Here is a tiny trained network, its code and every weight. The questions are about switching its units off for an input and a class, where a switched-off unit gives its printed mean instead of its output.

import numpy as np


def w(rows, s, z=0):
    codes = np.array(rows[::2]) - 128.0
    scale = np.full(codes.shape[1], s)
    scale[-1] = z or s
    return codes * scale


def norm(h):
    return h / np.sqrt((h * h).mean(-1, keepdims=True) + 1e-5)


def f(y):
    return y / 2 * (1 + np.tanh(0.7978845608 * (y + 0.044715 * y**3)))


def log_softmax(a):
    a = a - a.max(-1, keepdims=True)
    return a - np.log(np.exp(a).sum(-1, keepdims=True))


def net(x, mask):
    res = np.array(x, float).reshape(1, 5) / 4 @ E
    u = 0
    for l in range(2):
        y = f(norm(res) @ A[l][:, :-1].T + A[l][:, -1])
        res = res + np.where(mask[u : u + 4], y, B[l][:, -1]) @ B[l][:, :-1]
        u += 4
    return log_softmax(norm(res)[-1] @ U[:, :-1].T + U[:, -1])


A, B = {}, {}
E = w([
[133,72,145,231],'x0',
[207,112,139,100],'x1',
[64,34,187,41],'x2',
[87,138,142,115],'x3',
[99,182,254,138],'x4',
],0.0083)
A[0] = w([
[111,190,113,88,47],'0.n0',
[251,206,177,130,131],'0.n1',
[68,139,205,198,3],'0.n2',
[61,177,154,214,76],'0.n3',
],0.017,0.0051)
B[0] = w([
[56,159,123,135,157],'0.n0',
[254,142,137,43,253],'0.n1',
[108,118,183,5,214],'0.n2',
[49,116,53,139,227],'0.n3',
],0.023,0.0068)
A[1] = w([
[156,3,214,125,38],'1.n0',
[130,144,174,48,247],'1.n1',
[151,184,72,123,135],'1.n2',
[240,142,191,129,34],'1.n3',
],0.018,0.0012)
B[1] = w([
[144,88,100,171,199],'1.n0',
[114,133,207,174,251],'1.n1',
[183,133,132,120,170],'1.n2',
[213,253,56,164,204],'1.n3',
],0.023,0.011)
U = w([
[66,171,73,141,2],'0',
[106,134,202,67,158],'1',
[147,30,89,215,199],'2',
[252,229,96,151,228],'3',
],0.017,0.0044)

Each question gives the input, the list of numbers given to net, and the class t.
The units are the neurons (one row each of A and B). Each row of codes is followed by its name. A weight is (code - 128) times the scale printed after its matrix; where a second scale follows, it is the last column's (A, B and U).
mask holds one flag per neuron, layer by layer. A switched-off neuron (its flag False) gives its mean, the last column of its row in B, instead of its output. The means were averaged over made-up inputs and are rounded, as every weight is.
A unit's drop is (log p(t) with every unit on - log p(t) with that unit switched off) / (log p(t) with every unit on - log p(t) with every unit switched off).
The circuit of an input: a set's keep is (log p(t) with only the set's units on - log p(t) with every unit switched off) / (log p(t) with every unit on - log p(t) with every unit switched off). Starting from all 8 units, units are removed one at a time, each time the one whose removal leaves the highest keep (on an exact tie, the one counted first), for as long as the keep stays at least 0.8.
units of the circuit, in order: the units of the circuit, biggest drop first
k most important neurons: the k neurons with the biggest drops, biggest first
k most important neurons of layer l: the k neurons of layer l with the biggest drops, biggest first
drop when u is switched off: that unit's drop, to one decimal
input [-4,-2,6,-7,-5], class 2: units of the circuit, in order : [1.n3, 0.n2]
input [-8,-8,-3,-1,5], class 1: units of the circuit, in order : [1.n3]
input [-8,-7,-2,4,-3], class 0: 2 most important neurons of layer 0 : [0.n1, 0.n0]
input [8,0,-3,8,0], class 0: 2 most important neurons : [0.n3, 0.n1]
input [6,-1,-7,4,-7], class 2: 2 most important neurons : [0.n1, 1.n3]
input [-2,5,3,2,-7], class 2: units of the circuit, in order : [0.n1, 1.n3]
input [-2,-5,2,0,-1], class 1: 2 most important neurons of layer 0 : [0.n3, 0.n1]
input [1,-8,-8,2,-5], class 0: 3 most important neurons of layer 1 : [1.n3, 1.n0, 1.n1]
input [-8,-7,-2,-2,-2], class 0: 3 most important neurons of layer 0 : [0.n0, 0.n1, 0.n2]
input [-8,2,2,-5,-6], class 1: 4 most important neurons : [1.n3, 0.n1, 1.n0, 0.n3]
input [0,-5,4,6,-2], class 2: 2 most important neurons of layer 0 : [0.n0, 0.n3]
input [7,-1,4,-3,0], class 2: 2 most important neurons : [1.n0, 0.n1]
input [-6,-1,-1,5,6], class 1: 2 most important neurons : [1.n3, 0.n0]
input [6,1,5,8,-6], class 2: most important neuron : [0.n1]
input [-7,3,4,-3,1], class 1: 2 most important neurons : [0.n1, 0.n0]
input [5,-4,-2,-3,3], class 1: drop when 1.n3 is switched off : 0.1
input [3,0,0,7,8], class 1: drop when 0.n2 is switched off : 0.4
input [-1,-7,-7,7,5], class 0: drop when 0.n3 is switched off : 0.8
